Below are the code and all the weights of a small trained network. Each question names an input and a class and asks about switching units off, where a switched-off unit gives its printed mean instead of its output.

import numpy as np


def w(rows, s, z=0):
    codes = np.array(rows[::2]) - 128.0
    scale = np.full(codes.shape[1], s)
    scale[-1] = z or s
    return codes * scale


def f(y):
    return np.maximum(y, 0)


def log_softmax(a):
    a = a - a.max(-1, keepdims=True)
    return a - np.log(np.exp(a).sum(-1, keepdims=True))


def net(x, mask):
    res = np.array(x, float).reshape(1, 8) / 4 @ E
    y = f(res @ A[0][:, :-1].T + A[0][:, -1])
    res = res + np.where(mask, y, B[0][:, -1]) @ B[0][:, :-1]
    return log_softmax(res[-1] @ U[:, :-1].T + U[:, -1])


A, B = {}, {}
E = w([
[127,129,130,130,126,129],'x0',
[140,231,82,53,131,150],'x1',
[126,130,127,131,128,128],'x2',
[6,103,126,71,94,81],'x3',
[122,132,118,141,135,125],'x4',
[133,126,137,119,122,124],'x5',
[106,165,207,110,232,137],'x6',
[121,131,115,140,137,126],'x7',
],0.014)
A[0] = w([
[55,85,124,121,126,129,139],'N0',
[117,141,156,160,136,94,132],'N1',
[77,201,90,48,132,119,67],'N2',
[132,37,122,142,113,157,164],'N3',
[20,126,167,73,175,107,44],'N4',
[56,121,135,82,153,103,88],'N5',
[159,169,65,107,50,148,145],'N6',
[47,53,133,140,72,129,127],'N7',
[133,119,146,82,114,139,124],'N8',
[30,183,161,77,169,117,61],'N9',
[97,51,223,179,195,135,145],'N10',
[85,95,157,123,163,98,100],'N11',
[193,36,137,220,95,105,253],'N12',
[125,195,152,129,130,95,100],'N13',
[168,169,139,129,162,100,132],'N14',
[134,139,64,125,100,139,121],'N15',
[138,113,133,194,78,71,156],'N16',
[225,105,51,156,73,140,192],'N17',
[146,221,71,63,132,115,139],'N18',
[73,65,170,167,122,118,164],'N19',
[151,71,143,155,135,107,208],'N20',
[181,166,205,146,237,132,124],'N21',
[27,95,57,94,3,95,117],'N22',
],0.013,0.0063)
B[0] = w([
[112,123,172,82,122,80,176],'N0',
[138,123,149,138,130,144,147],'N1',
[59,144,68,201,124,183,208],'N2',
[106,86,110,72,134,145,175],'N3',
[93,80,146,152,24,144,198],'N4',
[81,111,127,164,88,143,181],'N5',
[159,160,132,195,81,80,203],'N6',
[93,117,140,31,138,86,195],'N7',
[121,119,113,156,146,117,145],'N8',
[79,101,109,98,55,191,204],'N9',
[145,138,212,235,168,149,213],'N10',
[125,103,171,124,105,119,162],'N11',
[121,28,60,156,153,164,229],'N12',
[131,122,102,92,124,154,159],'N13',
[172,131,118,97,133,159,173],'N14',
[140,144,130,165,116,85,170],'N15',
[129,90,98,63,126,143,175],'N16',
[174,74,125,153,9,87,221],'N17',
[185,167,71,67,60,129,222],'N18',
[137,93,196,66,120,102,184],'N19',
[114,78,104,145,162,144,177],'N20',
[169,182,127,80,207,204,242],'N21',
[49,212,72,104,253,93,250],'N22',
],0.032,0.02)
U = w([
[78,2,14,149,78,199,250],'0',
[209,93,154,159,247,199,63],'1',
[87,82,101,47,204,85,63],'2',
[57,75,233,151,103,132,2],'3',
[251,141,50,161,61,77,215],'4',
[210,230,66,57,152,209,202],'5',
[77,242,45,133,126,96,30],'6',
],0.0078,0.0018)

Each question gives the input, the list of numbers given to net, and the class t.
The units are the neurons (one row each of A and B). Each row of codes is followed by its name. A weight is (code - 128) times the scale printed after its matrix; where a second scale follows, it is the last column's (A, B and U).
mask holds one flag per neuron, in row order. A switched-off neuron (its flag False) gives its mean, the last column of its row in B, instead of its output. The means were averaged over made-up inputs and are rounded, as every weight is.
A unit's drop is (log p(t) with every unit on - log p(t) with that unit switched off) / (log p(t) with every unit on - log p(t) with every unit switched off).
The circuit of an input: a set's keep is (log p(t) with only the set's units on - log p(t) with every unit switched off) / (log p(t) with every unit on - log p(t) with every unit switched off). Starting from the 12 units with the biggest drops (on a tie, the unit counted first), units are removed one at a time, each time the one whose removal leaves the highest keep (on an exact tie, the one counted first), for as long as the keep stays at least 0.8.
units of the circuit, in order: the units of the circuit, biggest drop first
k most important neurons: the k neurons with the biggest drops, biggest first
drop when u is switched off: that unit's drop, to one decimal
input [1,2,0,2,3,-7,-8,4], class 6: units of the circuit, in order : (N22)
input [-7,-4,-7,-7,2,-3,1,8], class 1: 2 most important neurons : (N21 N10)
input [6,-6,4,-6,-3,-7,1,-1], class 1: 4 most important neurons : (N10 N21 N9 N4)
input [-7,4,0,0,4,-1,0,-2], class 4: 2 most important neurons : (N22 N21)
input [4,3,-6,0,1,4,2,-6], class 5: 2 most important neurons : (N12 N17)
input [7,6,-1,0,-5,0,-5,-6], class 4: 2 most important neurons : (N17 N6)
input [-5,-7,2,1,2,-5,1,3], class 3: 3 most important neurons : (N10 N22 N21)
input [-4,1,-5,8,-2,2,-8,-2], class 6: 2 most important neurons : (N22 N6)
input [0,-5,8,-1,-3,8,1,0], class 1: drop when N10 is switched off : 0.3
input [-2,3,-4,1,-4,5,-6,-2], class 6: drop when N22 is switched off : 1.0
input [6,-8,5,4,6,2,-3,6], class 2: drop when N1 is switched off : 0.0
input [-6,-7,-6,8,-8,4,-2,-7], class 2: drop when N22 is switched off : 0.1
